Below are the code and all the weights of a small trained network. Each question names an input and a class and asks about switching units off, where a switched-off unit gives its printed mean instead of its output.

import numpy as np


def w(rows, s, z=0):
    codes = np.array(rows[::2]) - 128.0
    scale = np.full(codes.shape[1], s)
    scale[-1] = z or s
    return codes * scale


def f(y):
    return np.maximum(y, 0)


def log_softmax(a):
    a = a - a.max(-1, keepdims=True)
    return a - np.log(np.exp(a).sum(-1, keepdims=True))


def net(x, mask):
    res = np.array(x, float).reshape(1, 6) / 4 @ E
    y = f(res @ A[0][:, :-1].T + A[0][:, -1])
    res = res + np.where(mask, y, B[0][:, -1]) @ B[0][:, :-1]
    return log_softmax(res[-1] @ U[:, :-1].T + U[:, -1])


A, B = {}, {}
E = w([
[128,128,128,128,128,128,128],'x0',
[95,163,108,95,132,240,16],'x1',
[236,145,106,191,121,89,35],'x2',
[152,65,2,168,136,179,181],'x3',
[67,162,32,46,127,27,86],'x4',
[128,129,128,129,131,128,128],'x5',
],0.0083)
A[0] = w([
[65,163,70,72,125,46,81,58],'neuron 0',
[180,128,124,141,127,109,60,51],'neuron 1',
[137,136,135,136,137,103,149,45],'neuron 2',
[201,159,136,160,126,86,57,36],'neuron 3',
[83,130,141,91,130,143,162,8],'neuron 4',
[137,125,131,106,128,147,104,74],'neuron 5',
[149,131,163,131,118,174,138,60],'neuron 6',
[118,139,151,122,130,134,106,108],'neuron 7',
[153,128,36,149,126,172,173,35],'neuron 8',
[144,125,148,137,123,96,173,43],'neuron 9',
[132,121,134,126,109,114,135,49],'neuron 10',
[130,114,81,144,120,156,143,34],'neuron 11',
[139,126,78,130,144,166,138,57],'neuron 12',
[126,137,139,109,124,176,78,79],'neuron 13',
[123,143,192,96,114,109,106,63],'neuron 14',
[130,119,175,148,122,147,128,82],'neuron 15',
[89,136,166,95,128,140,154,40],'neuron 16',
[149,130,171,131,134,53,166,68],'neuron 17',
[153,122,164,143,110,51,199,35],'neuron 18',
[106,163,251,109,129,81,68,43],'neuron 19',
[123,136,136,135,114,187,91,78],'neuron 20',
[118,123,94,95,135,77,104,77],'neuron 21',
[157,121,189,149,134,173,147,92],'neuron 22',
[110,147,129,116,130,162,95,83],'neuron 23',
[103,128,103,92,120,100,108,1],'neuron 24',
[126,135,162,109,112,135,105,80],'neuron 25',
[106,140,141,104,122,193,52,60],'neuron 26',
[100,134,131,121,130,131,141,53],'neuron 27',
[135,144,151,122,134,119,126,57],'neuron 28',
[26,139,164,83,121,181,189,9],'neuron 29',
[176,126,182,158,132,169,148,87],'neuron 30',
[95,136,130,95,130,173,82,78],'neuron 31',
[143,127,66,141,116,165,158,18],'neuron 32',
[131,122,168,140,136,171,134,89],'neuron 33',
[146,144,186,156,123,178,146,87],'neuron 34',
[110,136,183,117,128,103,105,41],'neuron 35',
[122,140,183,116,129,116,116,70],'neuron 36',
[173,132,125,150,130,122,89,16],'neuron 37',
],0.021,0.0068)
B[0] = w([
[136,252,167,137,120,179,124,252],'neuron 0',
[138,104,181,136,134,52,139,181],'neuron 1',
[126,130,99,112,117,117,120,145],'neuron 2',
[136,97,196,117,131,20,123,205],'neuron 3',
[136,111,169,131,133,73,127,173],'neuron 4',
[116,126,109,124,115,118,126,144],'neuron 5',
[124,174,152,135,134,141,136,169],'neuron 6',
[119,109,112,102,143,151,122,154],'neuron 7',
[124,51,143,120,129,196,116,194],'neuron 8',
[135,131,67,129,127,104,110,171],'neuron 9',
[129,136,112,127,125,117,136,133],'neuron 10',
[114,87,143,134,118,164,132,158],'neuron 11',
[140,85,119,142,121,171,131,161],'neuron 12',
[119,131,58,126,121,116,127,179],'neuron 13',
[116,84,145,130,124,181,135,183],'neuron 14',
[143,167,147,128,120,150,133,168],'neuron 15',
[124,93,168,111,129,85,127,175],'neuron 16',
[104,135,38,115,123,116,138,204],'neuron 17',
[116,124,12,139,127,89,126,220],'neuron 18',
[147,31,143,131,129,225,123,241],'neuron 19',
[132,145,56,122,122,116,126,176],'neuron 20',
[123,189,144,125,141,152,137,185],'neuron 21',
[139,208,140,119,141,152,124,200],'neuron 22',
[109,131,80,124,129,108,129,166],'neuron 23',
[131,175,150,123,130,144,136,163],'neuron 24',
[113,107,133,145,111,155,133,156],'neuron 25',
[112,133,21,139,138,103,129,203],'neuron 26',
[154,121,138,135,133,112,145,144],'neuron 27',
[123,110,122,130,145,140,119,140],'neuron 28',
[143,90,197,133,133,9,119,238],'neuron 29',
[114,207,166,131,127,147,133,202],'neuron 30',
[130,135,50,126,117,97,141,185],'neuron 31',
[127,76,132,116,137,175,136,167],'neuron 32',
[119,181,160,127,121,135,117,175],'neuron 33',
[137,199,154,120,119,155,133,197],'neuron 34',
[120,90,139,129,131,171,131,169],'neuron 35',
[130,96,133,134,134,172,132,169],'neuron 36',
[125,103,168,127,131,70,129,158],'neuron 37',
],0.043,0.018)
U = w([
[99,181,134,148,103,134,142,181],'0',
[69,88,3,148,95,71,138,174],'1',
[95,11,124,147,106,175,135,128],'2',
[115,62,166,145,116,7,129,5],'3',
],0.0059,0.0028)

Each question gives the input, the list of numbers given to net, and the class t.
The units are the neurons (one row each of A and B). Each row of codes is followed by its name. A weight is (code - 128) times the scale printed after its matrix; where a second scale follows, it is the last column's (A, B and U).
mask holds one flag per neuron, in row order. A switched-off neuron (its flag False) gives its mean, the last column of its row in B, instead of its output. The means were averaged over made-up inputs and are rounded, as every weight is.
A unit's drop is (log p(t) with every unit on - log p(t) with that unit switched off) / (log p(t) with every unit on - log p(t) with every unit switched off).
The circuit of an input: a set's keep is (log p(t) with only the set's units on - log p(t) with every unit switched off) / (log p(t) with every unit on - log p(t) with every unit switched off). Starting from the 12 units with the biggest drops (on a tie, the unit counted first), units are removed one at a time, each time the one whose removal leaves the highest keep (on an exact tie, the one counted first), for as long as the keep stays at least 0.8.
units of the circuit, in order: the units of the circuit, biggest drop first
most important unit: the unit with the biggest drop
top k neurons: the k neurons with the biggest drops, biggest first
drop when u is switched off: that unit's drop, to one decimal
input [-3,3,7,7,-2,-6], class 2: units of the circuit, in order : [neuron 8]
input [-3,-3,8,8,8,6], class 0: top 2 neurons : [neuron 0; neuron 19]
input [-1,0,8,-6,1,8], class 3: top 2 neurons : [neuron 3; neuron 1]
input [8,-6,3,-6,5,8], class 1: top 3 neurons : [neuron 18; neuron 17; neuron 8]
input [2,-7,1,-8,-7,-1], class 2: top 2 neurons : [neuron 19; neuron 0]
input [4,-1,6,-6,2,5], class 2: top 3 neurons : [neuron 19; neuron 29; neuron 14]
input [2,5,-2,6,0,-8], class 2: top 2 neurons : [neuron 8; neuron 18]
input [2,-5,-3,-4,2,8], class 1: top 2 neurons : [neuron 18; neuron 17]
input [1,-8,3,-8,7,2], class 1: top 4 neurons : [neuron 18; neuron 17; neuron 8; neuron 9]
input [-3,2,-4,3,0,1], class 3: top 2 neurons : [neuron 19; neuron 29]
input [-7,-3,6,4,5,2], class 3: top 2 neurons : [neuron 3; neuron 1]
input [-7,3,4,-6,-2,-4], class 2: drop when neuron 19 is switched off : 0.6
input [7,7,5,7,8,-8], class 0: drop when neuron 15 is switched off : 0.0
input [7,0,-1,-3,-2,0], class 2: drop when neuron 0 is switched off : 1.1
input [-6,-5,3,6,-2,-4], class 2: most important unit : neuron 8
